Below are the code and all the weights of a small trained network. Each question names an input and a target symbol and asks about switching units off, where a switched-off unit gives its printed mean instead of its output.

import numpy as np


def w(rows, s, z=0):
    codes = np.array(rows[::2]) - 128.0
    scale = np.full(codes.shape[1], s)
    scale[-1] = z or s
    return codes * scale


def norm(h):
    return h / np.sqrt((h * h).mean(-1, keepdims=True) + 1e-5)


def f(y):
    return np.maximum(y, 0)


def softmax(a):
    e = np.exp(a - a.max(-1, keepdims=True))
    return e / e.sum(-1, keepdims=True)


def log_softmax(a):
    a = a - a.max(-1, keepdims=True)
    return a - np.log(np.exp(a).sum(-1, keepdims=True))


def net(x, mask):
    ids = ['αβγδεζθλμστφψω'.index(c) for c in x.split()]
    T = len(ids)
    res = E[ids] + P[:T]
    r = norm(res)
    for j in range(3):
        rows = slice(3 * j, 3 * j + 3)
        q, k, v = (r @ M[0][rows].T for M in (Q, K, V))
        z = softmax(np.where(np.tri(T) > 0, q @ k.T / 3**0.5, -1e9)) @ v
        o = O[0][rows]
        res = res + np.where(mask[j], z, o[:, -1]) @ o[:, :-1]
    y = f(norm(res) @ A[0][:, :-1].T + A[0][:, -1])
    res = res + np.where(mask[3:7], y, B[0][:, -1]) @ B[0][:, :-1]
    return log_softmax(norm(res)[-1] @ U[:, :-1].T + U[:, -1])


Q, K, V, O, A, B = {}, {}, {}, {}, {}, {}
E = w([
[169,145,107,158,134],'α',
[175,14,129,137,182],'β',
[151,140,109,140,120],'γ',
[151,134,117,159,133],'δ',
[143,148,101,164,115],'ε',
[153,147,110,141,121],'ζ',
[146,148,108,151,115],'θ',
[121,92,135,253,8],'λ',
[162,253,190,153,60],'μ',
[144,88,215,99,108],'σ',
[38,94,103,84,66],'τ',
[152,129,105,162,124],'φ',
[97,173,53,101,211],'ψ',
[141,142,120,170,133],'ω',
],0.0045)
P = w([
[219,139,40,119,97],'0',
[59,164,162,253,196],'1',
[180,127,72,95,96],'2',
[69,135,169,191,172],'3',
[150,127,95,79,101],'4',
[70,115,171,145,154],'5',
[141,137,103,83,105],'6',
],0.0051)
Q[0] = w([
[159,128,74,71,54],'H1',
[43,92,184,184,224],'H1',
[87,99,112,144,184],'H1',
[124,117,134,107,103],'H2',
[132,116,106,215,178],'H2',
[130,138,147,107,112],'H2',
[64,105,251,168,222],'H3',
[46,94,206,165,255],'H3',
[82,118,209,171,147],'H3',
],0.0065)
K[0] = w([
[117,91,253,128,78],'H1',
[147,140,35,130,214],'H1',
[157,120,112,157,208],'H1',
[135,142,157,131,154],'H2',
[174,121,75,101,116],'H2',
[115,125,157,137,108],'H2',
[206,190,131,223,65],'H3',
[179,185,93,200,69],'H3',
[180,193,144,218,94],'H3',
],0.0061)
V[0] = w([
[143,173,172,65,201],'H1',
[108,17,115,124,140],'H1',
[115,161,206,142,21],'H1',
[92,144,180,168,147],'H2',
[96,143,164,168,114],'H2',
[144,116,155,140,120],'H2',
[140,60,179,138,80],'H3',
[55,120,85,85,141],'H3',
[112,199,160,148,3],'H3',
],0.005)
O[0] = w([
[199,176,187,19,138,6],'H1',
[111,32,150,120,102,91],'H1',
[204,182,125,213,56,15],'H1',
[189,126,65,186,129,8],'H2',
[186,124,84,174,148,50],'H2',
[123,135,105,157,106,118],'H2',
[170,27,164,92,90,64],'H3',
[89,140,2,57,140,38],'H3',
[80,156,187,83,43,73],'H3',
],0.0037,0.0017)
A[0] = w([
[120,125,124,117,121,221],'N1',
[175,138,81,133,107,103],'N2',
[118,70,115,143,136,68],'N3',
[2,157,209,191,162,252],'N4',
],0.0067,0.0021)
B[0] = w([
[122,104,151,158,136,150],'N1',
[85,101,191,110,150,170],'N2',
[199,129,119,123,189,143],'N3',
[3,129,248,197,206,254],'N4',
],0.0053,0.0077)
U = w([
[198,184,184,69,203,2],'α',
[198,27,87,119,211,139],'β',
[101,134,146,33,102,88],'γ',
[84,99,189,112,173,120],'δ',
[86,153,82,138,85,97],'ε',
[123,171,137,42,123,94],'ζ',
[116,164,121,107,88,81],'θ',
[144,91,70,248,54,127],'λ',
[208,242,124,166,99,201],'μ',
[203,76,210,103,49,136],'σ',
[62,75,49,74,58,164],'τ',
[86,59,140,119,115,48],'φ',
[112,190,1,105,216,145],'ψ',
[59,166,185,198,183,176],'ω',
],0.01,0.0032)

Each question gives the input, a string of symbols that net reads in full, and the target symbol t.
The units are the heads (3 rows each of Q, K, V and O) and the neurons (one row each of A and B). Each row of codes is followed by its name. A weight is (code - 128) times the scale printed after its matrix; where a second scale follows, it is the last column's (O, A, B and U).
mask holds one flag per unit, heads first, then neurons. A switched-off unit (its flag False) gives its mean, the last column of its rows in O or B, instead of its output. The means were averaged over made-up inputs and are rounded, as every weight is.
A unit's drop is (log p(t) with every unit on - log p(t) with that unit switched off) / (log p(t) with every unit on - log p(t) with every unit switched off).
The circuit of an input: a set's keep is (log p(t) with only the set's units on - log p(t) with every unit switched off) / (log p(t) with every unit on - log p(t) with every unit switched off). Starting from all 7 units, units are removed one at a time, each time the one whose removal leaves the highest keep (on an exact tie, the one counted first), for as long as the keep stays at least 0.8.
units of the circuit, in order: the units of the circuit, biggest drop first
top k neurons: the k neurons with the biggest drops, biggest first
heads that matter: for each layer, one digit per head in row order, 1 if its drop is at least 0.15 and else 0, layers parted by /
drop of u: that unit's drop, to one decimal
input β α ψ ε β β γ, target β: heads that matter	001
input α φ μ ε μ φ ζ, target μ: units of the circuit, in order	[H1 N4]
input ψ ζ ε γ β ζ λ, target λ: heads that matter	000
input β σ β τ α, target τ: units of the circuit, in order	[H3 N4]
input β φ β σ φ, target σ: units of the circuit, in order	[N4 H1]
input μ λ γ, target λ: units of the circuit, in order	[H1 N4]
input γ ω ζ α α, target α: units of the circuit, in order	[N4 N2 H1]
input ψ ε ζ ε λ, target λ: units of the circuit, in order	[N4 H2]
input α ε σ α ω, target σ: units of the circuit, in order	[N4 H3]
input β ψ θ, target ψ: units of the circuit, in order	[H3 N4]
input ε σ ψ γ μ α θ, target μ: units of the circuit, in order	[H1 N4]
input ω δ β λ δ, target λ: heads that matter	100
input ε β δ γ α γ α, target β: units of the circuit, in order	[N4 H3]
input σ ζ μ, target μ: units of the circuit, in order	[N4]
input μ λ ζ τ θ, target τ: units of the circuit, in order	[N4]
input β σ μ δ θ β μ, target μ: heads that matter	000
input θ β ζ ζ φ β γ, target β: units of the circuit, in order	[H3 N4]
input ε γ α, target α: heads that matter	101
input γ γ σ δ α, target σ: heads that matter	000
input β θ ω β δ ψ α, target ψ: heads that matter	001
input ζ λ φ, target λ: heads that matter	100
input σ γ φ δ α, target σ: top 3 neurons	[N4 N2 N3]
input ω α β ψ φ, target ψ: drop of H3	0.7
input γ ε δ μ ω, target μ: drop of H2	0.0
input ζ μ α γ ε, target μ: drop of N4	0.7
input δ σ ζ δ τ, target τ: drop of N4	0.6
